Each row has a hidden value. The values are split into ranges, and the tier after each row names the range that its value falls in. Each part has its own value, ranges and names.
[ 231  234   30   78 -346   44 -770 -394 -207 -106 -133  107  112 -251
 -168 -171  150  -77   51  -51 -139  141  -13 -180 -357  164  109  427
 -123  117  -49    7  -82   70   39  367 -195 -112   16   45  233  119]
Pf
[ -44  172   94  -55   61   82 -166  -64    0 -107   82   69  149   86
 -247  116   24  -28   38   82 -315   14  103   -8   96  105  -80   18
  -71   50  -25   94 -137    8  -69 -223  -60  -31  -84 -113   23  -32]
Jl
[-109    5 -204 -101  -60   98   97    4  -74  248  -22 -168 -191    9
  162 -134  -93 -138 -105  345  101 -130  161    7  -24  -12    2   85
 -164  135    9  242  246 -293 -180  144 -127   90 -102 -104   36   -1]
Pf
[-307   -4  -18  -12  -45  159 -305 -207  283  -21  143  -44  329  106
   -8  -38 -198   66  262   65   85   88  122  370  282 -189  389 -111
 -176   26  375 -106  -78   71 -177 -173  172    0   40 -174   55  -90]
Qc
[-309  115  -63  172 -302   73 -325 -358   91 -116   96  244  410 -121
 -142   97  121  337  205  -81 -327  -34 -136   29 -129   69  390  124
 -234   10  277 -313 -151  -13   36 -119  -56 -235 -318   26  -97   21]
HQ
[-314    1  -72   31  -28   -5  -96   36  180  106   75   74  120  199
 -256   60    3  179  169  280  141  -67   61  136 -172    2   93  -48
  -84   53  164  140   99 -112 -207 -328 -195   14 -304  -27   11 -110]
ZN
[   2   40  225  -79  450    6  214  217   80  -11   42   95  175  292
 -467  393  142   46 -170   79 -462 -131  202 -213  -67  260 -320 -130
   36   97 -308  152 -279    2   30 -484 -158  -53 -171  -29 -130 -177]
Qc
[ -27 -226  237  197   44  -81   10  -41  230   -5 -174  -71  100  -61
 -171 -155  143  125   24    8    7  125    1  -11   69 -234  -53  112
    5   -8 -175  -78 -237  114   67  112   24   44  305  136  -66  169]
MC
[  44  -44 -230  141 -315   25 -119  -85 -143  178  -40   64 -126 -167
  117 -199  132   57  -30  246  -19 -142  -97  -88 -214   42   42  322
 -140   58  -10  111  155 -162    1  393 -253   14  -75   69   50  245]
ZN
[-299    5 -204  -20 -129 -168   19  467   46  295  226 -124   -3  279
  176   78   35  -23   75  340 -191 -111   24  401  -37  170  -11  -19
 -244    7  164  382  102 -325  -55 -298 -269   -5 -215  -51  -10  174]
Qc
[-116  -44 -333 -125  279   50  170  340   98  217  145  109  128  472
 -135  314 -161  140  108  280 -114 -126  139  363   52   66  -97 -307
  -93  -15  290  181  167 -117 -209 -470 -277  171 -249 -246   71 -218]
Pf
[ 282 -140  246  144   67 -125 -208 -150  -26   15 -246   51  105 -155
 -272  -32  326  133 -182  -45 -216   10  -15 -330 -405  129 -135  271
  -34   61 -351  -76 -306   35  250  256 -165 -139  120  260  -22   88]
ZN
[ 105 -230 -147    7   66  -43  297   54  -96  228  -13  -27 -113  -41
  190  -22  122  155 -200  280 -256 -230  -64    6   -2   35 -152   51
 -193  -62  -35   25   17 -302  135  190 -129  -23  -25   75 -104  137]
HQ
[ 102   55  188  320 -360  278 -182 -585  -96 -240   20  251  137 -548
  -47 -198  305   78 -124 -116 -459 -176 -171 -586  106   37  196  537
  -45  118 -312 -281 -357  211  233  617  139 -214  119  152 -174  399]
Jl
[-206   79   70  153  -32  218   20 -218  188 -204   39  272   77   17
 -506  -56    1  186  236  217   99  -19   -7 -126  225 -242  -55   47
  147   23   21   17   20  207 -286 -177  -46  163 -104  -94   -1    1]
MC
[  67  306 -264 -144 -201   27 -469   78 -227   60  125   37  -19  142
  -10    7  -77 -172  141  254 -187   44   66  263  -61  204  -70  106
 -183   33  233  345  192 -158 -175  -77 -311   68 -173 -218  285   43]
Qc
[ 401  -42   82  217 -198  104 -277 -520 -133 -138 -383   78   77 -488
  -73 -307  179   50  -96 -228 -221  154  -87 -386  -42 -170   15  456
  -30   68 -211 -344 -231  220  197  769   -2   13  406  118   60  230]
MC
[ 218 -270  -45  -47   69   42  112  -82  -66  272 -156 -286 -166 -161
  363 -262   -8 -132 -279  187    8  -84  119  -29   79 -104  -18  152
 -186   70 -143   39  -14 -199  105  547   59   41  339   41    4  137]
Qc
[-313  -95   97  -71  238  -13  286  147  208   52  226   83  -86  313
 -362   84   16  238  103  601  134 -212   34  167  144  -78 -258 -247
   -1 -106   82  307  108 -233 -253 -596  -94   60 -338  -20  -79 -111]
HQ
[ 127  -39  231   20   73  158 -223 -483   42  -64 -326 -133  117 -257
 -140 -173   16  -86 -161 -158   28  147  215 -330  -85 -133  118  207
  -54  190 -259 -221 -203  110   17  384  132  -39  280   27   13  -95]
Pf
[ 141  150 -269  -97   33  -66   48  314 -277  228  -52   22 -107  163
  -37  198   93 -109 -174  178 -416 -109  102  -66 -315  347 -305  108
 -135  108 -130  318  140 -265   -8  -54 -474   52 -235  -93   75   17]
Pf
[-183   99   24  232 -391  105 -626 -456  138 -156   41  274  272 -153
 -339 -166  101  257  332   83  166   47 -125  -17 -202  -77  352  255
  -62   37  225 -125  -40  163 -129   60  -84  -88 -173   65  109   62]
ZN
[ 249  -32 -130 -311  197  -28 -193   81 -120  248 -173 -401 -116  133
  265 -139 -241 -324 -117  175   45  189  307  351   91  -57 -130  -68
 -232   46   93  223  119 -237  -97  176  -51  162  314 -206  265 -110]
Qc
[-132   81  -62   55   83  261  447 -140  -58  -97  112  295  -42  -25
 -282  165   88  187  -90  253 -371 -308  -22 -343  197   28 -206   26
   27   32 -139    1   31  -69 -117 -151 -101   30 -320  -96 -198    8]
HQ
[ 311    3 -276  -52 -108   -9  100  176 -372  274  -15  -68 -289  -91
  312  -86  119 -178 -282  288 -383 -215   -6 -101  -84  232 -271  279
 -190   57 -172  299  126 -313  120  432 -302   45   19  -15   59  282]
Qc
[-311  256  -49   28 -187   41  222  253 -105   45  211   24 -156   63
  -68   77  131 -139  -53  322 -393 -204   35 -137   81  211 -211  171
  -77  119 -203  420   82 -235 -129 -236 -239   -2 -322  -86 -133  241]
Jl
[-315   92 -178  -62  -22  107   85   34   46  163  104   41   -9  161
 -137   80  -51   49   29  355   54 -201  131  -12 -130   86   56  -24
 -111  134   97  223  210 -230 -252 -253 -205   27 -408 -108  -27 -136]
Pf
[ 190   51 -167  104 -240  292 -200 -479 -182  -12 -152   95   22 -355
   98 -198   15  -45 -108  -50 -148  -58   17 -317  -18  -41  185  361
 -110  154  -68 -194   10   68   13  632  -23    8  117  -57   56  122]
Pf
[  58  136   66    2  -83  -29 -494 -260  -46 -130  -16  142  249  -26
 -257   56  103  150  125   -1 -273  110  -34   73 -166  113   35   89
 -163  -39  136  -91 -152  -13   36 -103 -125 -140 -115    6  108  -42]
HQ
[ 196  -67  263  -65   81    4 -508 -318   63  -74   13   -8  131  -38
 -209 -156   57   63   50  208   73   48   45   74  -21  -19   20   63
  -98  -43   56   27 -210   18   27   66   86 -101  131   78  152  -43]
Jl
[ 122  -40 -197  183 -221  -29  261  107 -204  162 -253  -83 -193 -237
  215 -157  167  -93 -201  -17 -369   -2  -48 -213  -28  -29 -198  369
  -99   94 -298   39   44 -115  117  518 -257  122  201   30  -68  383]
MC
[-219  -52 -343   43   66 -104  327  432   69  246   63  124   71  328
 -111  257   37  238   85  244 -248 -149  -20  226 -103   86 -144 -126
 -105  -16  175  158  149 -202  -97 -373 -408  127 -324  -84  -60   -8]
MC
[ -88  -54 -117  -44 -203   30 -537 -187  105  128  111  -93  118   33
  138 -238 -130   25  228  282  277   47   34  425   22 -108  323   40
 -242  -18  413   84   85 -104 -133   99   19   -9   34  -56  215   16]
Qc
[-145    1  194  195 -261  143 -522 -512  192 -139  -65   37  282 -243
 -153 -227   59   85  155  -89  117  125   18  -88  -39 -159  405  259
  -90  109   31 -225 -209  200  -26  241  146 -121  130   68   27   78]
Pf
[ 209  -65  276  -33  320   67 -125  -60   95  -85  -46   14  144  103
 -310   64   50  -25  -70   35 -182   60  159  -65  125   -6 -190  -22
   38   25 -206   38 -291  168   34  -66   36   21  240  -29   49  -50]
Qc
[ 110 -165 -178 -114  336  -68  391  383  -22  281 -165 -164 -164  272
    3   90  -72  -66 -156  228  -85   -1  196  147   41  -54 -383 -138
  -46   16 -115  239  141 -193  -94  -76 -259  254  115 -132   41  -57]
ZN
[ 365 -106 -177   -6  -12  -33  -99   89 -177  164 -232 -146 -216  -29
  156 -228  -35 -170  -69  137  -15  155   62  149   61 -136 -273  169
  -73  -21  -83  175  130  -52  -20  434 -206  249  395  -86  232  203]
ZN
[ 207  -79  -89  -38  -28  -89  149  167 -228  159  -11  -85 -368  -21
  127 -172  108  -75 -140  433 -155  -96  -49   67   92    2 -433  143
 -105  -98 -144  347  153 -301    5  197 -219  115   83   15   68  284]
HQ
[ 175 -146  176  -78  402  -83  227  197   26  122 -165  -69 -152  194
 -346   56  106   -8 -197  291   -1  -43  181 -147 -125   17 -472  -49
   75   34 -346  277  -38 -103  -49 -138 -204  125   58   46   13  -94]
ZN
[ 330 -178   19 -198  137  -96 -232  -23  -81  138 -151 -326 -227   35
  189 -323 -137 -173  -26  322  195  211  120  410  217 -236 -264  -26
 -162 -137   83  215   93 -197  -63  254   15  177  445  -73  280   64]
HQ
[-280 -126 -158 -198  391 -101  165  468  262  293  136 -102  136  600
 -152  289 -178  108  121  356   82  -50  238  521    2   23  -88 -430
 -128  -19  285  289  123 -224 -239 -693 -210  133 -226 -184   46 -303]
Pf

Next part:
[  34 -201  -49  108  285 -137  -17  -51   75  177  227  142  113 -278
   40   -8 -155  -71 -184  123 -153  140 -198 -118  -97  219 -147    6
   30   41  -26  -22 -149 -191  -22   -8   84   56   16  -64  -89  -21]
<4>
[-200 -235  126   39  171 -118   55 -316   -6  -23  -70  -17  153  -56
   22   29  -89  -25 -139  316 -215   54 -184 -115  -49  184   32   23
  152  185    7 -216  170 -208  111  211   70  -10   94  100  500   86]
<18>
[  -9   -4  -46  174  133 -158   41   50   21    7   31   49  123  -87
   91 -107 -141   -5 -160  163   65  224 -154  -39  -15  -38   47   45
 -124  109  -75  -10  -86 -118  -34   72  -30  164    4  -28  150   58]
<10>
[  13   73 -126  243  145 -304 -114  339   -8    8   55   80  -60   55
  138  -42 -164   -8  -93  108  181  314  -47  -32  -26 -248 -133  102
  -56   77 -184  182 -119  101 -115 -117  -59  160 -165   18  -60 -183]
<22>
[ -36  -86 -155  129    3 -218   41  -69 -197   28   38 -135  -59   45
  -25    3  164 -176  -52  249  -64   27 -133 -118  213   54 -105  -49
  381  145 -154    8  166 -167  106 -144   -6  -33  -42  100  291 -135]
<10>
[   9 -128   19 -194 -132  242   66 -463  -96  -50   96 -187  -20   -8
 -182   -1  341 -142   90   30 -128 -206 -208 -133  192  169   20 -229
  190  -69   64 -100    0 -150  314   43    2 -180  100   57  236  142]
<22>
[ 173   72 -187  104 -173  -14   31  164  124  -45   36 -131  -16  -46
  -61    3  183 -153   38 -210   63   -4  -30  123  218    3  -46 -130
  167  -91  -11  182  -81 -156  -14 -102   57  -15 -109  -96 -246  -72]
<15>
[ -25  162 -185  294 -209 -350  -40  446   63 -159 -274 -175  -73  263
  110    1  104  -55    8  -22  230  103  181  168  194 -308  -44   67
  192  127 -141  218  165  -14 -153  -23   36   77 -291   65  -30 -250]
<15>
[ 120  167 -213  283  -17 -280  -55  450  100  -47  -27   19  -48   88
  130  -39  -85  -25  -49  -60  243  247   66  128  113 -283   19  106
 -115   12 -117  224  -88  -13 -223 -139  -37  163 -207   -6 -231 -168]
<7>
[-167 -205   16  100   97 -182   93 -130   86  -54 -157   13  229  -34
   64   65  -65  -87 -174  295 -122   94 -183  -46  -74  113  148  121
  151  208  -62 -107  139 -286   20  209  230   57  -10   10  383   -2]
<7>
[  39  -44   73   97   -9 -147 -223   51   49   44   90  -71 -170   67
    1   29  124   57  122 -239  -90 -108  165  -48   89  -42 -413 -123
  195 -149  135   43  -79   94  -34   18  -47 -127 -216  118 -329  -45]
<4>
[-104   58   58  125 -195 -135   24  -67  -70 -135 -202 -244  -10  203
   12  -93  231   17   52   35   44  -71   74  -11  208 -121  -67 -101
  180   84   33  -70  151  -54   84  198  -71  -13 -110  131  292  104]
<10>
[  26  186 -189  268 -281 -283   62  215 -101 -110 -199 -298 -115  250
   35 -107  274  -68   49    1  163  -26  189  115  418 -203  -28  -65
  222  106  -62   71  241 -124  -61  -63 -133   26 -184  145  123  -79]
<4>
[ -56   -1 -104   96  191 -178 -134  186  -69   26   95   88  -94   59
  112  -63 -143   -4 -104  230  190  271  -97 -123 -102 -225 -126   85
 -159  118 -217  147 -121  185    6  -89  -90  112  -91   67   25 -203]
<17>
[  88   -8  -12    0  296   71 -184  199  174  152  331  192  -45 -252
   58 -133 -238   52 -107  -86  156  275 -105  -81 -265  -48 -347  -84
 -394  -84  -60  203 -467  269   21  -13 -109  110  -27 -127 -465  -78]
<4>
[ 186  103 -268  164   -7 -111   30  267   98  -15   78   33    0  -33
   53  -35  -53 -100  -74  -29  183  194  -67  113  147 -131  169   67
 -175  -20 -100  179 -119 -147 -151 -191  -15  125  -71  -52 -203 -111]
<7>
[  -1   -1 -123   72   36  -96  -49  194  117   20   -6   43   12   21
  100  -75  -12  -15  -91   61  193  119   21   -2  -60 -150   -8   72
 -243   66  -90  130 -128   17  -63   55   38   96 -138   -3 -192 -124]
<19>
[ 120   32 -202  -25   87  108   58  -18  -13   46  202   47   13 -131
    7 -162  -43  -70 -124  132  191  163 -202  -42   52  -38  169  -25
 -389   28 -114   72 -203  -68   52 -105 -131  110  109  -39  -37    9]
<10>
[ 161  211 -225   87 -383  -30    5  190   24 -159 -121 -262 -177  264
  -37  -39  352  -76  166 -232  227 -129  197  179  420 -255  110  -87
   18  -98   22  161   72  -72  -62 -125  -93  -61 -187  107 -200  -76]
<7>
[  26  -44  117  -39   46   95  -32 -286  -33 -140  108  -37  -11   -4
 -102   86  -19  -45   77  -16 -135   82 -282  -71   89   19   42 -114
  150 -125   53  -60  -77  -35  170  -23  -59  -69  101   39  308  157]
<19>
[ 275  -28 -174   21  -33   19  -99   -6   10  120  321  -15 -149  -97
  -89   18  200 -106   92 -263  -57 -112  -31  -43  229   65 -159 -142
   78 -249   83  110 -226 -117  -29 -249  -32 -115  -99    1 -485  -37]
<22>
[ 160   42 -189   82  109  -23    4  139  102    4  155  119   29  -97
   49  -35 -153  -59 -100   19  143  232 -161   43   33  -94  193   77
 -302  -40  -79  124 -206 -101 -102 -149  -32  126   11  -56 -154  -44]
<19>
[  19   23 -232  -35 -292   56  133  -79  -84  -12  -66 -346 -120   92
 -109 -121  455 -192   39   62   96 -211   93   45  377   70  -44 -217
  176  108  -58   48  217 -168  180  -62  -80 -122  -27  104   65 -111]
<18>
[  92    8  -27  -68 -241  216  176 -316   44 -194  -45 -225   88  -19
 -174   30  246 -157   80  -94  -89 -111 -217   87  303  131  266 -193
  192  -89   96  -67   59 -308  187   40   28  -96  126  -32  293  211]
<15>
[ -48  -40 -211   78 -123 -196  -13   44 -136   29  -62 -202 -165  183
   12  -45  285 -117    1  174   72 -111  133  -43  255  -62 -110  -29
  187  152 -114   51  229  -78   39 -103  -44  -83 -144  197   45 -234]
<4>
[  58    1 -153   67 -128  -71    9   28    1 -106  -28 -140  -66   81
  -59   88  149 -160   45  -11   -4    0  -83   58  225  -27   43  -53
  275   -7  -69  105   94 -141   39 -141   51  -70  -67   38   72 -130]
<15>
[ 169   26  -90   46 -224   51  104 -192  -42  -48   74 -208   -4  -18
 -135  -25  332 -138   98 -166  -88 -162  -95   16  376  108   42 -206
  255 -137  111  -37   -8 -292   90  -56  -20  -93  -10    1   25  167]
<22>
[ 114    0  -54  -84  -30  154   -4 -227  -33  -46  144  -36  -48    1
  -59  -59   82  -10   38  -26   35  -40 -126  -43  167  -32  183  -77
 -226 -109   69  -51 -115  -87   74  -41 -133  -44   86   78   20  139]
<17>
[  86  136 -165   53 -316    3  -29  188   56 -138  -95 -264 -145  158
  -72   -5  322 -124  134 -213  162  -93   97  130  271 -147 -113 -171
  219  -58  -41  221   28   12   60  -69   -6  -87 -179    8 -176 -148]
<15>
[ 133   26 -242  133   35  -72  133   90   61  -29   67   26  106 -112
   15  -17  -71 -162 -135  116   84  215 -228   72  137    7  269   57
  -72   54 -125   90  -52 -277  -56 -154   38  130   47  -85   76  -41]
<7>
[ 154   15 -109 -114 -217  179  -14 -183  -30  -70  112 -183 -155   82
 -153   26  338 -123  170 -180   -2 -189  -40    2  306   -3   28 -191
  100 -184   74   52  -44  -81  140 -136  -58 -175  -21   75 -111   21]
<19>
[ -71  -35   18  -41 -117  -39 -166  -25   15  -38  -72 -176 -223  222
   -4   -8  216   50  124  -72   36 -188  254   -5  137 -115 -218  -95
   22  -15   78   15  115  134   44   61 -104 -172 -158  242 -139 -121]
<18>
[ -99 -121  183  -37    4    2 -123 -234  -38  -36   39  -96  -49   54
  -57   20  156   12   86  -28 -130  -87  -73 -167   -8   24 -297 -159
  243  -59   75  -60  -63   82  197  167    6 -123  -77   84  118   82]
<17>
[   5  -74   14  -82 -173  187  171 -371   11  -51   -9 -268   67  -93
 -163  -69  303 -134   27  -13 -139 -187 -112   10  259  270    5 -278
  216    5  112 -130  108 -271  252  128  -25 -127  129   10  256  190]
<18>
[-137 -141   26  -96   37   38   10 -317 -117  -49   -9  -63   12   74
  -18  -34   95  -37  -43  280  -21  -24 -168 -166   20    6   88  -18
  -26  117  -52 -118   64  -52  196  113  -22  -47   66  139  382   44]
<17>
[-146  -45  -59   55 -188 -191  -57  -17  -99  -57 -198 -284 -187  287
    0   -7  321  -50   77  111   16 -188  231  -13  247  -81 -192  -74
  292  144  -30   -5  327    0   78   38  -50 -152 -176  266  143 -188]
<18>
[  11 -131   -2 -122  148  224   87 -251  111   64  179   12  121 -283
  -69 -101  -51  -80 -134  105  -47   78 -251  -57  -69  244    3 -150
 -188   32    7  -47 -154 -121  194   96  -26   11  197  -90   74  105]
<18>
[ -22   15   55   86  131  -62  -85   60   63  -12   65   68   37  -36
   80 -103 -132   73  -74   30  107  193  -93  -68 -110 -130  -98   -6
 -214    8  -25   39 -212   99    8  125  -69  113  -48  -12  -13   61]
<17>
[  77  109  -84  -85 -313  188   73 -157  -50 -156  -40 -275  -95  148
 -134  -71  380 -108  146 -107  118 -144  -32   38  326  -85   91 -212
   56  -81   29   42   16  -62  197   -9 -100 -100   -6   61  107   87]
<19>
[-178  -43   30  229 -170 -371 -110  211   51 -117 -302 -209  -50  258
   62   98  214  -48   58  -15  -31  -64  186   26   84 -128 -326   -9
  548  122  -44   93  231    0  -21  163  179  -70 -344  108   66 -212]
<15>
[ 159   39   40  -50  253  200 -137   55  162   27  359  198   -3 -249
  -20  -58 -260   20  -36 -157  108  319 -293  -62 -204  -60 -145 -108
 -354 -206  -21  177 -530  213   81  -62 -109  102   71 -174 -283   71]
<19>
